Here is a tiny trained network, its code and every weight. The questions are about switching its units off for an input and a class, where a switched-off unit gives its printed mean instead of its output.

import numpy as np


def w(rows, s, z=0):
    codes = np.array(rows[::2]) - 128.0
    scale = np.full(codes.shape[1], s)
    scale[-1] = z or s
    return codes * scale


def norm(h):
    return h / np.sqrt((h * h).mean(-1, keepdims=True) + 1e-5)


def f(y):
    return np.maximum(y, 0)


def log_softmax(a):
    a = a - a.max(-1, keepdims=True)
    return a - np.log(np.exp(a).sum(-1, keepdims=True))


def net(x, mask):
    res = np.array(x, float).reshape(1, 8) / 4 @ E
    u = 0
    for l in range(2):
        y = f(norm(res) @ A[l][:, :-1].T + A[l][:, -1])
        res = res + np.where(mask[u : u + 10], y, B[l][:, -1]) @ B[l][:, :-1]
        u += 10
    return log_softmax(norm(res)[-1] @ U[:, :-1].T + U[:, -1])


A, B = {}, {}
E = w([
[3,92,173,136],'x0',
[148,78,57,133],'x1',
[114,97,80,82],'x2',
[159,74,110,120],'x3',
[131,114,142,155],'x4',
[105,76,176,138],'x5',
[166,161,147,174],'x6',
[94,183,68,142],'x7',
],0.0052)
A[0] = w([
[172,75,162,160,182],'L0N1',
[80,203,160,111,123],'L0N2',
[63,210,105,113,24],'L0N3',
[56,205,104,153,86],'L0N4',
[200,221,165,188,149],'L0N5',
[163,87,102,30,135],'L0N6',
[2,206,100,17,129],'L0N7',
[93,117,45,141,201],'L0N8',
[105,149,174,134,122],'L0N9',
[97,78,80,151,5],'L0N10',
],0.0065,0.0024)
B[0] = w([
[155,125,157,170,210],'L0N1',
[131,126,228,242,195],'L0N2',
[236,73,170,192,177],'L0N3',
[254,126,221,110,199],'L0N4',
[40,180,102,185,250],'L0N5',
[132,89,151,129,203],'L0N6',
[143,8,124,129,254],'L0N7',
[25,92,123,49,222],'L0N8',
[134,131,193,116,174],'L0N9',
[133,83,94,105,150],'L0N10',
],0.0049,0.0036)
A[1] = w([
[11,77,150,155,98],'L1N1',
[100,161,47,254,115],'L1N2',
[148,175,152,144,1],'L1N3',
[104,31,117,58,7],'L1N4',
[111,229,196,118,172],'L1N5',
[172,96,82,163,222],'L1N6',
[88,63,180,136,55],'L1N7',
[113,139,210,86,179],'L1N8',
[13,149,100,185,40],'L1N9',
[190,43,143,239,146],'L1N10',
],0.0064,0.0017)
B[1] = w([
[153,53,51,105,224],'L1N1',
[102,152,89,3,195],'L1N2',
[88,146,102,131,147],'L1N3',
[1,79,127,188,210],'L1N4',
[113,152,72,206,190],'L1N5',
[90,163,211,51,195],'L1N6',
[202,170,124,70,213],'L1N7',
[172,157,163,189,192],'L1N8',
[228,123,95,69,157],'L1N9',
[211,141,175,33,254],'L1N10',
],0.0048,0.0046)
U = w([
[74,3,77,80,152],'0',
[202,70,219,120,254],'1',
[100,206,143,250,6],'2',
[178,178,65,94,59],'3',
],0.0076,0.0025)

Each question gives the input, the list of numbers given to net, and the class t.
The units are the neurons (one row each of A and B). Each row of codes is followed by its name. A weight is (code - 128) times the scale printed after its matrix; where a second scale follows, it is the last column's (A, B and U).
mask holds one flag per neuron, layer by layer. A switched-off neuron (its flag False) gives its mean, the last column of its row in B, instead of its output. The means were averaged over made-up inputs and are rounded, as every weight is.
A unit's drop is (log p(t) with every unit on - log p(t) with that unit switched off) / (log p(t) with every unit on - log p(t) with every unit switched off).
The circuit of an input: a set's keep is (log p(t) with only the set's units on - log p(t) with every unit switched off) / (log p(t) with every unit on - log p(t) with every unit switched off). Starting from the 12 units with the biggest drops (on a tie, the unit counted first), units are removed one at a time, each time the one whose removal leaves the highest keep (on an exact tie, the one counted first), for as long as the keep stays at least 0.8.
circuit, biggest first: the units of the circuit, biggest drop first
top k neurons: the k neurons with the biggest drops, biggest first
top k neurons in layer l: the k neurons of layer l with the biggest drops, biggest first
drop of u: that unit's drop, to one decimal
input [6,8,-5,-3,-1,-7,7,4], class 1: circuit, biggest first -> [L0N4]
input [-2,1,1,-7,5,-3,0,5], class 1: top 2 neurons -> [L0N3 L0N4]
input [1,-8,-4,1,8,2,1,-1], class 2: top 2 neurons in layer 0 -> [L0N7 L0N5]
input [1,-3,-6,0,-3,0,-3,8], class 1: top 2 neurons in layer 0 -> [L0N7 L0N3]
input [-8,-5,-4,2,3,2,3,-2], class 2: top 3 neurons -> [L0N5 L0N7 L1N5]
input [6,6,-6,-3,-1,-6,6,6], class 1: circuit, biggest first -> [L0N4 L0N3]
input [4,-4,6,5,5,-8,8,-3], class 2: top 4 neurons -> [L0N7 L1N5 L1N10 L0N8]
input [-1,8,-6,-6,-7,-6,-6,0], class 0: top 2 neurons in layer 0 -> [L0N8 L0N7]
input [2,2,-4,-6,-2,-6,4,-5], class 2: drop of L0N5 -> 0.2
input [6,-2,0,-8,0,8,-2,7], class 1: drop of L1N7 -> 0.1
input [6,-1,-5,-6,6,5,-7,7], class 1: drop of L0N4 -> 0.3
